Below are the code and all the weights of a small trained network. Each question names an input and a target symbol and asks about switching units off, where a switched-off unit gives its printed mean instead of its output.

import numpy as np


def w(rows, s, z=0):
    codes = np.array(rows[::2]) - 128.0
    scale = np.full(codes.shape[1], s)
    scale[-1] = z or s
    return codes * scale


def f(y):
    return np.maximum(y, 0)


def softmax(a):
    e = np.exp(a - a.max(-1, keepdims=True))
    return e / e.sum(-1, keepdims=True)


def log_softmax(a):
    a = a - a.max(-1, keepdims=True)
    return a - np.log(np.exp(a).sum(-1, keepdims=True))


def net(x, mask):
    ids = ['ΓΔΞαβεθλμπσφψω'.index(c) for c in x.split()]
    T = len(ids)
    res = E[ids] + P[:T]
    r = res
    for j in range(2):
        rows = slice(4 * j, 4 * j + 4)
        q, k, v = (r @ M[0][rows].T for M in (Q, K, V))
        z = softmax(np.where(np.tri(T) > 0, q @ k.T / 4**0.5, -1e9)) @ v
        o = O[0][rows]
        res = res + np.where(mask[j], z, o[:, -1]) @ o[:, :-1]
    y = f(res @ A[0][:, :-1].T + A[0][:, -1])
    res = res + np.where(mask[2:6], y, B[0][:, -1]) @ B[0][:, :-1]
    return log_softmax(res[-1] @ U[:, :-1].T + U[:, -1])


Q, K, V, O, A, B = {}, {}, {}, {}, {}, {}
E = w([
[123,72,173,157],'Γ',
[39,127,84,121],'Δ',
[9,149,151,202],'Ξ',
[46,194,156,169],'α',
[85,111,194,149],'β',
[70,69,134,143],'ε',
[82,164,140,216],'θ',
[100,22,208,68],'λ',
[32,1,188,130],'μ',
[136,90,143,56],'π',
[102,69,91,173],'σ',
[150,219,190,73],'φ',
[67,145,221,40],'ψ',
[200,101,98,119],'ω',
],0.0093)
P = w([
[124,139,133,155],'0',
[6,89,78,115],'1',
[135,134,81,95],'2',
[146,153,193,200],'3',
[26,64,155,151],'4',
[163,192,149,157],'5',
],0.017)
Q[0] = w([
[97,71,254,118],'h0',
[172,14,145,120],'h0',
[135,152,186,202],'h0',
[63,139,103,128],'h0',
[249,95,66,109],'h1',
[208,142,53,78],'h1',
[189,87,183,38],'h1',
[99,129,127,88],'h1',
],0.0083)
K[0] = w([
[105,121,172,102],'h0',
[120,104,104,111],'h0',
[110,137,164,200],'h0',
[98,185,120,110],'h0',
[96,155,37,79],'h1',
[97,147,4,59],'h1',
[190,136,49,117],'h1',
[170,149,124,146],'h1',
],0.012)
V[0] = w([
[112,188,187,161],'h0',
[123,57,207,150],'h0',
[118,190,200,148],'h0',
[135,176,178,191],'h0',
[213,148,215,124],'h1',
[15,43,86,221],'h1',
[28,255,142,96],'h1',
[204,207,40,230],'h1',
],0.0096)
O[0] = w([
[145,89,123,98,170],'h0',
[119,111,99,130,197],'h0',
[155,103,109,82,161],'h0',
[148,102,141,99,154],'h0',
[74,145,102,116,137],'h1',
[153,75,160,159,255],'h1',
[161,104,108,2,175],'h1',
[146,108,22,174,85],'h1',
],0.016,0.0077)
A[0] = w([
[95,109,105,163,116],'n0',
[92,82,117,160,160],'n1',
[196,100,171,165,90],'n2',
[253,146,93,135,253],'n3',
],0.013,0.0058)
B[0] = w([
[174,195,157,83,190],'n0',
[218,164,108,115,254],'n1',
[143,151,2,204,241],'n2',
[10,183,164,118,226],'n3',
],0.0085,0.0092)
U = w([
[249,158,39,77,78],'Γ',
[69,145,126,128,165],'Δ',
[96,16,48,105,7],'Ξ',
[8,62,129,99,31],'α',
[195,32,127,79,43],'β',
[212,152,114,126,121],'ε',
[1,109,16,139,141],'θ',
[85,78,240,158,103],'λ',
[144,2,170,169,88],'μ',
[50,166,185,144,183],'π',
[147,198,70,149,171],'σ',
[132,194,120,72,218],'φ',
[216,145,203,60,171],'ψ',
[78,225,118,153,253],'ω',
],0.0086,0.0044)

Each question gives the input, a string of symbols that net reads in full, and the target symbol t.
The units are the heads (4 rows each of Q, K, V and O) and the neurons (one row each of A and B). Each row of codes is followed by its name. A weight is (code - 128) times the scale printed after its matrix; where a second scale follows, it is the last column's (O, A, B and U).
mask holds one flag per unit, heads first, then neurons. A switched-off unit (its flag False) gives its mean, the last column of its rows in O or B, instead of its output. The means were averaged over made-up inputs and are rounded, as every weight is.
A unit's drop is (log p(t) with every unit on - log p(t) with that unit switched off) / (log p(t) with every unit on - log p(t) with every unit switched off).
The circuit of an input: a set's keep is (log p(t) with only the set's units on - log p(t) with every unit switched off) / (log p(t) with every unit on - log p(t) with every unit switched off). Starting from all 6 units, units are removed one at a time, each time the one whose removal leaves the highest keep (on an exact tie, the one counted first), for as long as the keep stays at least 0.8.
units of the circuit, in order: the units of the circuit, biggest drop first
most important unit: the unit with the biggest drop
k most important neurons: the k neurons with the biggest drops, biggest first
which heads matter: for each layer, one digit per head in row order, 1 if its drop is at least 0.15 and else 0, layers parted by /
input λ Γ Δ φ π, target θ: units of the circuit, in order	h1
input φ Γ θ α Δ, target Ξ: units of the circuit, in order	h1, n3
input β λ ω μ ψ, target λ: which heads matter	01
input Γ Ξ Ξ Ξ φ, target β: units of the circuit, in order	h1, n3, h0
input β Γ θ λ Ξ, target π: which heads matter	01
input Δ θ ε Δ Γ, target μ: units of the circuit, in order	h1, n3
input ε μ β ω ε, target σ: which heads matter	01
input π Γ α θ θ, target Γ: which heads matter	01
input μ μ ε, target μ: units of the circuit, in order	h1, n0
input Δ π α α, target α: 3 most important neurons	n3, n1, n2
input λ β Ξ, target λ: units of the circuit, in order	h1, n1
input Δ Ξ ε ψ ψ Ξ, target ψ: units of the circuit, in order	h1, h0
input λ Δ ε Γ ε, target ω: units of the circuit, in order	h1, h0, n0
input Ξ ψ θ λ μ, target π: units of the circuit, in order	h1
input λ σ ε ω, target ω: which heads matter	00
input ε ω σ ω, target σ: units of the circuit, in order	n2, h1
input Ξ Δ Δ Ξ μ, target β: units of the circuit, in order	h1, n1
input ψ μ Ξ θ Ξ, target Γ: units of the circuit, in order	h1, n1, n0
input ψ Δ Ξ φ, target φ: 2 most important neurons	n3, n2
input Γ Γ φ θ φ, target Γ: units of the circuit, in order	h1, n3, n1
input Ξ ω β θ β, target Γ: units of the circuit, in order	h1, n1, n0
input μ θ θ ω σ φ, target ω: most important unit	n3
input Γ φ Γ ψ Γ α, target ψ: 2 most important neurons	n2, n3
input ε Δ μ, target μ: 2 most important neurons	n3, n0
input ψ ψ μ, target ψ: 2 most important neurons	n3, n2
input φ β θ ψ Γ, target α: 2 most important neurons	n2, n0
input Γ ω μ θ ε, target Γ: 2 most important neurons	n1, n0
input ψ π ω, target ω: most important unit	h0
